[[136 132 136]
 [131 136 123]
 [120 128 113]
 [122 112 111]
 [118 123 106]]
|
[136 136 120]

[[155 137]
 [128 127]]
|
[137 128]

[[118 155 120]
 [136 100 145]]
|
[120 100]

[[126 110 133 118]
 [126 127 132 103]
 [120 110 133 133]]
|
[118 132 110]

[[146 101 151]
 [135 118 106]]
|
[151 118]

[[128 151]
 [130 120]
 [124 124]
 [108 110]]
|
[151 130]

[[150 129 138 114 141]
 [153 129 130 113 141]
 [147 127 134 120 143]]
|
[141 113 134]

[[148 134 122 139 141]
 [120 124 124 142 123]
 [145 120 121 116 124]
 [121 150 129 139 142]
 [125 140 127 130 128]]
|
[141 142 121 150 125]

[[130 123 122 154]
 [127 129 130 125]
 [124 128 135 120]]
|
[154 130 128]
---
[[129 121 120 104 136 121 116 134 135 131]
 [124 127 129 127 127 124 129 134 118 124]
 [130 118 110 125 141 123 123 131 119 131]
 [126 123 133 121 124 133 123 131 132 129]
 [128 126 129 122 131 129 128 136 132 129]
 [113 123 129 136 122 128 125 130 114 137]
 [127 120 128 126 131 128 133 131 131 128]
 [128 122 134 135 136 130 128 126 125 130]
 [127 122 131 132 126 130 130 116 129 133]]
|
[[131 129 121 120 104 136 121 116 134 135]
 [124 124 127 129 127 127 124 129 134 118]
 [131 130 118 110 125 141 123 123 131 119]
 [129 126 123 133 121 124 133 123 131 132]
 [129 128 126 129 122 131 129 128 136 132]
 [137 113 123 129 136 122 128 125 130 114]
 [128 127 120 128 126 131 128 133 131 131]
 [130 128 122 134 135 136 130 128 126 125]
 [133 127 122 131 132 126 130 130 116 129]]

[[121 127 126 127 126 124]
 [130 124 123 126 106 111]
 [127 113 125 115 105 111]
 [133 118 129 118 124 129]
 [149 114 116 117 116 123]
 [129 128 128 128 123 125]]
|
[[124 121 127 126 127 126]
 [111 130 124 123 126 106]
 [111 127 113 125 115 105]
 [129 133 118 129 118 124]
 [123 149 114 116 117 116]
 [125 129 128 128 128 123]]

[[141 128 121]
 [ 99 118 129]
 [127 125 129]]
|
[[121 141 128]
 [129  99 118]
 [129 127 125]]

[[127 105]
 [125 112]
 [131 131]
 [132 132]]
|
[[105 127]
 [112 125]
 [131 131]
 [132 132]]

[[123 146 139 121 109 144 120 137 133]
 [124 145 125 142 138 139 131 130 116]
 [127 105 136 138 131 124 138 126 130]
 [130 125 113 134 121 123 124 100 126]
 [120 120 130 120 107 137 145 134 125]
 [108 129 148 124 116 132 121 132 129]]
|
[[133 123 146 139 121 109 144 120 137]
 [116 124 145 125 142 138 139 131 130]
 [130 127 105 136 138 131 124 138 126]
 [126 130 125 113 134 121 123 124 100]
 [125 120 120 130 120 107 137 145 134]
 [129 108 129 148 124 116 132 121 132]]

[[141 126 132 132 142 134 134 132 130 141 125 132 129 129 125]
 [121 126 130 129 131 134 132 129 133 119 132 129 128 126 133]
 [138 122 132 129 144 144 138 131 127 136 124 125 131 125 126]
 [142 116 152 132 151 151 141 128 116 137 123 103 123 127 118]
 [136 115 149 129 143 137 134 132 120 137 125 116 124 134 121]
 [139 113 150 120 137 132 129 135 124 153 123 137 129 124 124]]
|
[[125 141 126 132 132 142 134 134 132 130 141 125 132 129 129]
 [133 121 126 130 129 131 134 132 129 133 119 132 129 128 126]
 [126 138 122 132 129 144 144 138 131 127 136 124 125 131 125]
 [118 142 116 152 132 151 151 141 128 116 137 123 103 123 127]
 [121 136 115 149 129 143 137 134 132 120 137 125 116 124 134]
 [124 139 113 150 120 137 132 129 135 124 153 123 137 129 124]]
---
[[143 140 116 121 142]
 [126 128 127 139 129]
 [138 102 133 145 107]
 [132 127 129 114 124]]
|
[[132 127 129 114 124]
 [143 140 116 121 142]
 [126 128 127 139 129]
 [138 102 133 145 107]]

[[128 108 153 138 111 136]
 [125 108 135 128 117 128]
 [158 128  99 131 151 130]]
|
[[158 128  99 131 151 130]
 [128 108 153 138 111 136]
 [125 108 135 128 117 128]]

[[108 125 127 152]
 [100 135 129 149]]
|
[[100 135 129 149]
 [108 125 127 152]]

[[107 130]
 [106 131]
 [110 128]
 [105 133]
 [106 132]
 [105 135]
 [105 134]]
|
[[105 134]
 [107 130]
 [106 131]
 [110 128]
 [105 133]
 [106 132]
 [105 135]]

[[140 149 143 142 146 150 141]
 [148 142 140 143 143 148 150]
 [154 144 149 145 143 142 146]]
|
[[154 144 149 145 143 142 146]
 [140 149 143 142 146 150 141]
 [148 142 140 143 143 148 150]]

[[127 137 127 110 135 121 128 124 129 133 123 115 110 105 118 133]
 [129 133 144 136 127 113 124 126 128 131 126 145 137 125 141 118]]
|
[[129 133 144 136 127 113 124 126 128 131 126 145 137 125 141 118]
 [127 137 127 110 135 121 128 124 129 133 123 115 110 105 118 133]]

[[136 130 124 132 138 136 124]
 [118 118 128 121 133 121 114]
 [132 120 133 127 144 130 132]
 [142 145 127 116 125 112 157]
 [133 141 130 127 136 123 118]
 [101 144 131 136 112 131 124]
 [124 136 131 135 127 129 145]
 [137 123 130 130 124 123 123]]
|
[[137 123 130 130 124 123 123]
 [136 130 124 132 138 136 124]
 [118 118 128 121 133 121 114]
 [132 120 133 127 144 130 132]
 [142 145 127 116 125 112 157]
 [133 141 130 127 136 123 118]
 [101 144 131 136 112 131 124]
 [124 136 131 135 127 129 145]]

[[122 128]
 [100 113]
 [121 111]
 [147 120]
 [109 105]
 [128 124]
 [115 122]
 [126 136]]
|
[[126 136]
 [122 128]
 [100 113]
 [121 111]
 [147 120]
 [109 105]
 [128 124]
 [115 122]]

[[122 121 133 122 116 118]
 [141 135 112 129 153 138]
 [140 143 114 131 146 146]
 [126 132 120 131 129 135]
 [138 131 138 128 131 136]]
|
[[138 131 138 128 131 136]
 [122 121 133 122 116 118]
 [141 135 112 129 153 138]
 [140 143 114 131 146 146]
 [126 132 120 131 129 135]]
---
[[122 127 134 121 127]
 [115 135 114 155 149]
 [123 132 137 129 122]
 [117 127 135 126 116]
 [130 126 122 120 119]]
|
[[127 122 127 134 121]
 [149 115 135 114 155]
 [122 123 132 137 129]
 [116 117 127 135 126]
 [119 130 126 122 120]]

[[126 111 128 127 132 127 117 113 122 121 114 111 126 129 129 127]
 [111 143 124 126 126 130 132 132 134 120 131 116 125 131 128 129]
 [126 155 124 135 122 130 129 116 137 130 126 133 126 131 130 128]
 [122 134 122 141 132 135 140 124 140 127 126 120 128 122 135 130]
 [116 131 126 125 125 132 151 151 129 124 138 128 128 125 127 128]]
|
[[127 126 111 128 127 132 127 117 113 122 121 114 111 126 129 129]
 [129 111 143 124 126 126 130 132 132 134 120 131 116 125 131 128]
 [128 126 155 124 135 122 130 129 116 137 130 126 133 126 131 130]
 [130 122 134 122 141 132 135 140 124 140 127 126 120 128 122 135]
 [128 116 131 126 125 125 132 151 151 129 124 138 128 128 125 127]]

[[140 134 125 136 146 132 127 118 142]
 [125 138 135 129 121 127 131 137 124]
 [124 135 133 128 120 127 130 137 123]
 [127  98 114 120 136 127 122 111 130]
 [123 127 130 125 120 126 129 133 122]
 [109 106 126 111 104 122 127 134 108]]
|
[[142 140 134 125 136 146 132 127 118]
 [124 125 138 135 129 121 127 131 137]
 [123 124 135 133 128 120 127 130 137]
 [130 127  98 114 120 136 127 122 111]
 [122 123 127 130 125 120 126 129 133]
 [108 109 106 126 111 104 122 127 134]]

[[125 106]
 [132 146]
 [133 132]]
|
[[106 125]
 [146 132]
 [132 133]]

[[157 103 104 144 133]
 [152 101 104 122 130]]
|
[[133 157 103 104 144]
 [130 152 101 104 122]]

[[154 135 124 149]
 [130 130 123 134]]
|
[[149 154 135 124]
 [134 130 130 123]]

[[132 154 113 111 127]
 [149 122 155 134 128]
 [131 154 113 111 128]
 [119 102 138 146 129]
 [119 102 138 145 128]
 [131 154 113 112 128]
 [149 120 154 133 128]
 [149 122 155 134 128]]
|
[[127 132 154 113 111]
 [128 149 122 155 134]
 [128 131 154 113 111]
 [129 119 102 138 146]
 [128 119 102 138 145]
 [128 131 154 113 112]
 [128 149 120 154 133]
 [128 149 122 155 134]]

[[131 116 135 111 151 115]
 [115 108 117 148 112 149]
 [120 145 117 149 116 139]
 [147 147 149 135 121 118]
 [139 130 138 134  99 121]]
|
[[115 131 116 135 111 151]
 [149 115 108 117 148 112]
 [139 120 145 117 149 116]
 [118 147 147 149 135 121]
 [121 139 130 138 134  99]]
